Here is a tiny trained network, its code and every weight. The questions are about switching its units off for an input and a class, where a switched-off unit gives its printed mean instead of its output.

import numpy as np


def w(rows, s, z=0):
    codes = np.array(rows[::2]) - 128.0
    scale = np.full(codes.shape[1], s)
    scale[-1] = z or s
    return codes * scale


def f(y):
    return y / 2 * (1 + np.tanh(0.7978845608 * (y + 0.044715 * y**3)))


def log_softmax(a):
    a = a - a.max(-1, keepdims=True)
    return a - np.log(np.exp(a).sum(-1, keepdims=True))


def net(x, mask):
    res = np.array(x, float).reshape(1, 4) / 4 @ E
    y = f(res @ A[0][:, :-1].T + A[0][:, -1])
    res = res + np.where(mask, y, B[0][:, -1]) @ B[0][:, :-1]
    return log_softmax(res[-1] @ U[:, :-1].T + U[:, -1])


A, B = {}, {}
E = w([
[89,4,159],'x0',
[131,144,212],'x1',
[129,128,129],'x2',
[19,172,93],'x3',
],0.016)
A[0] = w([
[248,118,207,114],'n0',
[206,181,79,49],'n1',
[189,12,127,109],'n2',
[76,93,177,8],'n3',
[158,70,171,36],'n4',
[119,212,174,87],'n5',
[68,54,197,74],'n6',
],0.013)
B[0] = w([
[152,152,28,255],'n0',
[133,71,86,198],'n1',
[12,134,209,227],'n2',
[119,206,117,148],'n3',
[119,80,172,158],'n4',
[105,121,201,188],'n5',
[172,148,7,207],'n6',
],0.014,0.013)
U = w([
[136,79,100,253],'0',
[133,195,107,73],'1',
[102,109,253,28],'2',
],0.026,0.0037)

Each question gives the input, the list of numbers given to net, and the class t.
The units are the neurons (one row each of A and B). Each row of codes is followed by its name. A weight is (code - 128) times the scale printed after its matrix; where a second scale follows, it is the last column's (A, B and U).
mask holds one flag per neuron, in row order. A switched-off neuron (its flag False) gives its mean, the last column of its row in B, instead of its output. The means were averaged over made-up inputs and are rounded, as every weight is.
A unit's drop is (log p(t) with every unit on - log p(t) with that unit switched off) / (log p(t) with every unit on - log p(t) with every unit switched off).
The circuit of an input: a set's keep is (log p(t) with only the set's units on - log p(t) with every unit switched off) / (log p(t) with every unit on - log p(t) with every unit switched off). Starting from all 7 units, units are removed one at a time, each time the one whose removal leaves the highest keep (on an exact tie, the one counted first), for as long as the keep stays at least 0.8.
circuit, biggest first: the units of the circuit, biggest drop first
unit that matters most: the unit with the biggest drop
k most important neurons: the k neurons with the biggest drops, biggest first
drop of u: that unit's drop, to one decimal
input [3,3,-7,3], class 1: circuit, biggest first	[n1]
input [5,7,-3,-2], class 0: 2 most important neurons	[n6 n4]
input [6,2,-8,4], class 1: circuit, biggest first	[n3 n1]
input [5,7,-1,3], class 1: circuit, biggest first	[n6 n3]
input [8,-1,-3,-4], class 2: 2 most important neurons	[n2 n4]
input [1,-1,0,0], class 2: 2 most important neurons	[n0 n6]
input [4,6,-1,1], class 1: 3 most important neurons	[n6 n3 n1]
input [-3,-1,8,-4], class 0: 4 most important neurons	[n1 n3 n2 n6]
input [5,7,0,-4], class 0: 3 most important neurons	[n6 n0 n4]
input [0,5,0,-7], class 1: 2 most important neurons	[n0 n1]
input [5,6,-1,-3], class 0: 3 most important neurons	[n6 n4 n0]
input [0,3,-4,-7], class 1: 3 most important neurons	[n0 n1 n2]
input [8,8,0,-8], class 0: 3 most important neurons	[n0 n6 n4]
input [-4,-3,-5,-5], class 0: most important neuron	[n1]
input [4,8,-2,-6], class 0: 2 most important neurons	[n0 n4]
input [7,0,0,-8], class 2: 3 most important neurons	[n2 n4 n1]
input [-6,3,0,4], class 2: 3 most important neurons	[n5 n0 n6]
input [-3,4,5,8], class 2: drop of n5	0.1
input [7,5,3,8], class 1: drop of n3	0.3
input [4,2,2,3], class 1: drop of n2	-0.1
input [-7,-4,3,-1], class 0: drop of n4	0.0
input [-6,7,7,2], class 2: unit that matters most	n5
